x =
[[6, 8, 4, 4, 4],
 [1, 5, 5, 3, 3],
 [0, 5, 7, 6, 4],
 [8, 7, 9, 7, 4]]
Indices start at 1.
row 1 col 1 = 6
row 3 col 2 = 5
row 4 col 5 = 4
row 2 col 2 = 5
row 1 col 3 = 4
row 3 col 5 = 4
row 2 col 4 = 3
row 1 col 4 = 4
row 4 col 2 = 7

A =
[[-15 -10  -2  28 -19 -14 -11 -16   7 -12  29  -7  -1]
 [-25 -20  12   0 -40 -13   0 -28  23 -21  54   0 -13]
 [-11   9  -9  23  -1  -6 -16 -22   5 -10  14  -6  20]
 [ -6 -19  -2  12 -12  -2   0  -5  21   3   0   7  26]
 [-19 -24  -9   0 -11 -12  10  -8   9   0   0 -10  -2]
 [ 11  11  10  10 -15   8   3 -20  21 -17  20  -9  22]
 [ -1  -1   0 -15   8  11  -7  -1  12  12   0   0  26]
 [  6  -2  12  -6 -13   0   5  -9  23  -4  23   6   0]
 [-24 -20 -12  33 -10 -17   3  -9   8 -11  33  -7   4]]
Indices start at 1.
(1, 1) = -15
(7, 3) = 0
(6, 7) = 3
(8, 11) = 23
(7, 5) = 8
(3, 2) = 9
(3, 5) = -1
(1, 10) = -12
(8, 2) = -2
(4, 7) = 0
(8, 4) = -6
(9, 7) = 3
(1, 5) = -19
(8, 1) = 6
(6, 1) = 11
(6, 4) = 10
(7, 4) = -15
(4, 8) = -5
(4, 11) = 0
(7, 10) = 12
(1, 8) = -16
(3, 6) = -6
(3, 10) = -10
(1, 11) = 29
(6, 3) = 10
(1, 4) = 28
(4, 13) = 26
(3, 4) = 23
(7, 9) = 12
(5, 3) = -9
(8, 9) = 23
(3, 7) = -16
(2, 4) = 0
(3, 8) = -22
(3, 13) = 20

grid =
array([[32, 71, 53, 31, 17],
       [16, 78, 55,  7, 28],
       [56, 31,  7, 65, 31]])
Indices start at 1.
(1, 1) => 32
(3, 4) => 65
(2, 3) => 55
(2, 5) => 28
(3, 3) => 7
(2, 2) => 78
(1, 3) => 53

B =
[[ -7 -16  -8   7 -25 -18 -12 -21  -8   8   4  20 -21   2 -14]
 [ 28  11  -7  -1  16  -5 -12  15 -15  31  -2  -3   6 -17 -12]
 [-24 -11  -5  -5 -28  -9   3 -27 -18 -25 -15 -24 -17 -12   4]
 [ 10   4  -2   0  12  -5  -2   9  -4   9   1 -17  11   0  -3]
 [ -3  10  -6  -7  -6  18   9   1  10 -14  -7   5  -2  -8  12]
 [-33   6  -9 -14 -28  36  40 -10  45 -54  -9   4   9  21  39]
 [ 21  24 -21 -20   8  15   8  14   8   6 -16  -7  17 -19   9]
 [ 48   8 -40 -26  20 -33 -45  15 -44  53 -24 -15  -1 -56 -45]
 [-16 -14  30  25  -5  -4  -2 -12 -21  -7  12  -8 -18   6   1]]
Indices start at 1.
row 1 col 1 -> -7
row 2 col 12 -> -3
row 8 col 10 -> 53
row 3 col 3 -> -5
row 8 col 14 -> -56
row 7 col 9 -> 8
row 1 col 4 -> 7
row 4 col 10 -> 9
row 7 col 12 -> -7
row 2 col 1 -> 28
row 5 col 3 -> -6
row 5 col 12 -> 5
row 7 col 7 -> 8
row 5 col 4 -> -7
row 4 col 14 -> 0
row 3 col 12 -> -24
row 3 col 15 -> 4
row 7 col 2 -> 24
row 9 col 5 -> -5
row 2 col 8 -> 15
row 1 col 12 -> 20
row 2 col 9 -> -15
row 5 col 11 -> -7
row 6 col 12 -> 4
row 3 col 8 -> -27
row 6 col 9 -> 45
row 2 col 5 -> 16
row 9 col 8 -> -12
row 3 col 4 -> -5
row 2 col 6 -> -5
row 6 col 14 -> 21
row 7 col 4 -> -20

W =
[[  9  27  -3  17   2   2  -2  23 -44  -2  -2   2  11  -8   1  -2]
 [ -2  -1   2 -16   0   0   2 -23  51   3   1  -1 -13  19   3  -6]
 [ -3   1   1   2   2   1  -9  13 -43   4  -2  -9  13   9  -9  -6]
 [ 12  34  -3  14   1   2   4  12  -7  -5   0   9   1  -9   9  -1]
 [ -3   1   1   3   2   1  -9  13 -43   4  -2  -9  13  10  -9  -6]
 [ 12  35  -3  14   1   2   4  11  -7  -4   0   8   0  -9   9  -1]
 [ -2   0   2 -15   0   0   1 -23  51   3   1  -1 -13  19   3  -6]
 [ -3   1   1   3   2   1  -9  13 -42   4  -2  -9  13   9  -9  -5]
 [ 12  35  -3  14   1   2   4  11  -7  -5   0   9   1  -9   9  -1]
 [ -7 -12   3 -10   1   0  -7  -5  -4   6  -1 -10   3  20  -8  -7]
 [ -3   1   1   2   2   1  -9  12 -43   4  -2  -9  13   9  -9  -6]
 [  6  17   0  -5   0   1   6 -16  50  -1   1   7 -14   7  10  -3]
 [ 12  34  -3  14   1   2   4  11  -8  -4   0   8   0  -9   9  -2]]
Indices start at 1.
(1, 1)	9
(5, 8)	13
(5, 1)	-3
(3, 9)	-43
(10, 6)	0
(13, 4)	14
(6, 12)	8
(4, 4)	14
(12, 11)	1
(5, 11)	-2
(7, 4)	-15
(2, 1)	-2
(6, 2)	35
(8, 2)	1
(1, 5)	2
(10, 11)	-1
(11, 10)	4
(4, 10)	-5
(3, 4)	2
(5, 13)	13
(12, 1)	6
(1, 12)	2
(3, 2)	1
(2, 16)	-6
(5, 15)	-9
(11, 6)	1
(8, 1)	-3
(11, 16)	-6
(1, 15)	1
(3, 6)	1
(10, 14)	20
(13, 11)	0
(13, 9)	-8
(11, 2)	1
(2, 2)	-1
(13, 3)	-3

arr =
541	525	588	-135	798	266	709	354	657	244	-754	530	739	282
233	543	523	-235	718	360	783	113	612	210	-631	412	869	350
Rows and columns are counted from 1.
(1, 1) = 541
(2, 10) = 210
(1, 6) = 266
(2, 2) = 543
(2, 12) = 412
(2, 1) = 233
(1, 4) = -135
(2, 9) = 612
(1, 5) = 798

M =
[[46 15 46 54  3  5 45 81 63  6]
 [54 41 65 54 54 11 19 54 54 54]
 [54 45 65 51 25 19 54 70 51  7]
 [54 51 54 89 48 45 82 51 54 34]
 [10 54 20 94 55 54 78 45 50 35]
 [37 17 37 54  3 14 57 74 61 54]
 [54 54 51 54 25 36 32 55 47  4]
 [25 78 41 77 54 54 49 44 44 34]
 [32 72 45 92 48 54 40 41 41 17]
 [16 75 30 91 63 54 63 41 45 34]
 [54 54 50 37 14  0 43 87 65 16]]
Rows and columns are counted from 1.
(1, 1)	46
(4, 3)	54
(1, 10)	6
(10, 7)	63
(6, 5)	3
(4, 10)	34
(3, 9)	51
(1, 9)	63
(6, 7)	57
(2, 3)	65
(8, 8)	44
(11, 5)	14
(2, 4)	54
(9, 7)	40
(7, 8)	55
(7, 10)	4
(10, 10)	34
(2, 1)	54
(6, 4)	54
(3, 3)	65
(7, 5)	25
(8, 10)	34
(8, 3)	41
(3, 5)	25
(3, 2)	45
(8, 2)	78
(11, 7)	43
(11, 6)	0
(1, 2)	15
(7, 4)	54
(4, 6)	45
(8, 6)	54
